[[  4   1  69   9  26 -35]
 [  7  -8   5  -9  -9  19]] Out: 5

[-19  58  26  18 -41] Out: 26

[[ 20  -9 -26  10 -70  35]
 [-51 -30  -8 -60  54 -30]] Out: -8

[-18  44  15 -71  58  22 -74] Out: 15

[[ -1 -53  10 -74  15 -35]
 [-52   5 -11  23 -55  27]
 [ 65 -22 -35  55  49  31]] Out: -35

[[ 50 -26   5  -5 -76 -76 -10]
 [ 10  24 -22 -18 -35 -23  52]] Out: -22

[[ 59 -58  65  65 -60 -76]
 [-61  63 -61  57 -56  57]] Out: -61

[ 10  32  15 -68  38] Out: 15

[[-75  -5  23  26]
 [ 64 -11 -26 -13]] Out: -26
---
[ 14.12  -0.05  -7.97  -7.18  -7.70 -12.77] -12.77
[-1.000 -0.768 -0.338  0.411 -1.187 -1.031  1.966] 1.966
[  65.942 -110.763 -174.349  -74.983  180.914] 180.914
[-0.17 -0.12 -0.15  0.13 -0.15  0.00 -0.10] -0.10
[ 14.62   4.69  -8.98   9.72 -10.51  -0.85] -0.85
[ 17.08 -11.05  12.27   2.02   4.63  10.57] 10.57
[ 172.3  159.5 -143.3  -58.2   69.4   -3.5] -3.5
[-0.143  0.164 -0.101  0.151] 0.151
[  -8.6 -147.5  -84.1  -20.2  -77.0  110.5   17.9] 17.9
---
[[169, -903, 367, 403, 32, 120, -550],
 [838, 668, -439, 80, 514, -602, -627]]: -627

[[-10, 23, 32, 14],
 [15, -31, -22, -14]]: -22

[[-762, 63, -204, 755, -607],
 [-717, -393, 464, -740, -914]]: -762

[[528, 261, 871, -188, 517],
 [535, -212, -526, -158, 276],
 [369, 386, 811, -275, 486]]: -275

[36, 15, 2, 18, -11, -33]: -11

[[41, 84, 48, 42, 35],
 [81, 70, 51, 58, 78],
 [42, 34, 23, 47, 41]]: 34
---
-24,65,-17,-44 -> -24
-65,30,-31,44,48,-23 -> -65
66,26,67,-39 -> 66
60,-36,-35,1,18,-75,-80 -> 60
80,-42,-70,48,38,69,39 -> 80
6,-10,-67,37,-23,70 -> 6
-63,-15,22,-71 -> -63
-66,-31,-3,47 -> -66
-13,-62,53,-32,51 -> -13
-2,-6,-57,48,-4,-77 -> -2
---
[[-28  12 -18 -54]
 [ 61 -37 -20   8]
 [ 63 -36 -12  24]] Out: -12

[[ 15 -19   4  -4]
 [ 15  26  60  -4]] Out: 60

[ -8  64 -46  78] Out: -46

[-12 -73 -16 -20] Out: -16

[-64  53  19 -56] Out: 19

[ 58 -53 -51  -8] Out: -51

[ 26 -60 -36  73] Out: -36

[[ 14 -47  26 -62]
 [ 16  -5  76  21]] Out: 76

[[-48 -22  75  36]
 [ 14 -53  71  15]
 [-71   2 -37   9]] Out: -37
---
70,174,199,218,62,101,242
227,192,140,92,142,142,112
-> 242, 62

909,780,187,442,799 -> 909, 187

-407,-707,-309,-379,822,-561,-615 -> 822, -707

9530,9686,8415,3072,4939,9402,7593 -> 9686, 3072

-11,-17,-10,1,35,28
-17,-31,4,-6,-30,-18
15,-26,-41,-9,3,-36
-> 35, -41

1488,8886,8704,2741 -> 8886, 1488

-25,-38,29,12,-31 -> 29, -38

3,57,62,84,14,53,52 -> 84, 3

18,-35,-20,30,48 -> 48, -35

50,63,20,31,32,57,81
44,79,26,32,43,85,40
-> 85, 20
---
[ 17 -41  43  35 -59 -11  -8]
35
[  0 -71  27   1 -72]
27
[ 28 -20  61  52  -7]
61
[-77  -2  36  46  69]
36
[-53  25  36   4 -69  20  61]
4
[-67  44  -5  24  73]
-5
---
Q:
[[ -5  53  39 -65]
 [-47 -27  61  74]
 [ 38 -38  32  30]]
A: -27

Q:
[[-10  34 -68   6  -7  42 -33]
 [ -4  21  41 -14  11 -32  17]]
A: 11

Q:
[[-45 -47 -56  23 -39]
 [ 39  33  62  13  42]]
A: 62

Q:
[[  8  12 -21  32  -6  13]
 [  2 -57  60  41  39 -54]
 [-37  61  -8 -52 -31  22]]
A: 41

Q:
[[ 12 -16   1  -3  -3  -3]
 [  6  63   3   2   2  -1]
 [  2 -62  -1   7   4  -2]]
A: 2

Q:
[[  9 -15 -48  36]
 [ 57 -37  27 -15]]
A: -37

Q:
[[-47  12 -28  69  33 -27 -16]
 [  5 -35 -24  20  21  17 -15]
 [-27 -12  -2   5  54 -74 -35]]
A: 21
---
[[-17 -16   5 -20 -21  25]
 [-60 -24 -41  33 -44  12]
 [ 10  -7   7 -49 -24 -44]] ⇒ -60

[[ 44  35   3 -12 -24]
 [-39 -10  -3   2  13]
 [-67 -50 -34  -4 -35]] ⇒ -39

[[ -8 -16   9 -17]
 [  2   1  -2  12]
 [  5  18   2  70]] ⇒ 2

[[-24  41  60 -47]
 [ 30  30  49 -18]
 [-41 -38  11  68]] ⇒ 30

[[ -1  24 -43  54  56]
 [ 75 -35 -39  44  22]
 [ 22   5 -21  17  26]] ⇒ 75

[[-68   4 -23  25]
 [  0  17 -54   4]
 [ 11   0 -32  -7]] ⇒ 0

[[  7  12 -22   5  -2  50]
 [ -1 -18 -46  19  -4  21]
 [ 58 -19 -54   2  21 -13]] ⇒ -1

[[-43 -62  25  39  36 -45]
 [ 56  14 -53  36 -28  15]
 [ 73  44 -64  65 -49  55]] ⇒ 56

[[-45  13  35  20  19]
 [-80  30  55  54  46]
 [ 43 -18 -25 -33 -31]] ⇒ -80

[[-12 -42   3  -1  22]
 [ 19  59 -34  52  45]
 [ 42  12 -50  75  -4]] ⇒ 19
---
[-51 -67 -35 -23  13  31]	-35
[ 25  -3 -69  20   0 -72  -1]	-69
[-78  48 -12  29 -64]	-12
[ 10  60 -14   0  34  11]	-14
[-76 -43 -44 -34 -46]	-44
[-69 -14  49 -58  47]	49
[-74 -29 -71  28  47   0]	-71
[ 9 -3 40 -9 60 -4]	40
[-37  10  -4  72 -28 -13]	-4
[-28 -77 -33   4]	-33
---
[ 51  19 -12  27  -8 -58   1] ==> 27

[ 53  21  48   0  -3 -80] ==> 0

[[ 48  31  51 -17  58]
 [ 29  13 -62  48 -42]] ==> -17

[47 33 59 50  9] ==> 50

[[ 21  22  41 -47]
 [-26 -58  10 -21]] ==> -47

[[ 54  52 -40  50   5]
 [-73 -11  38 -16  62]] ==> 50
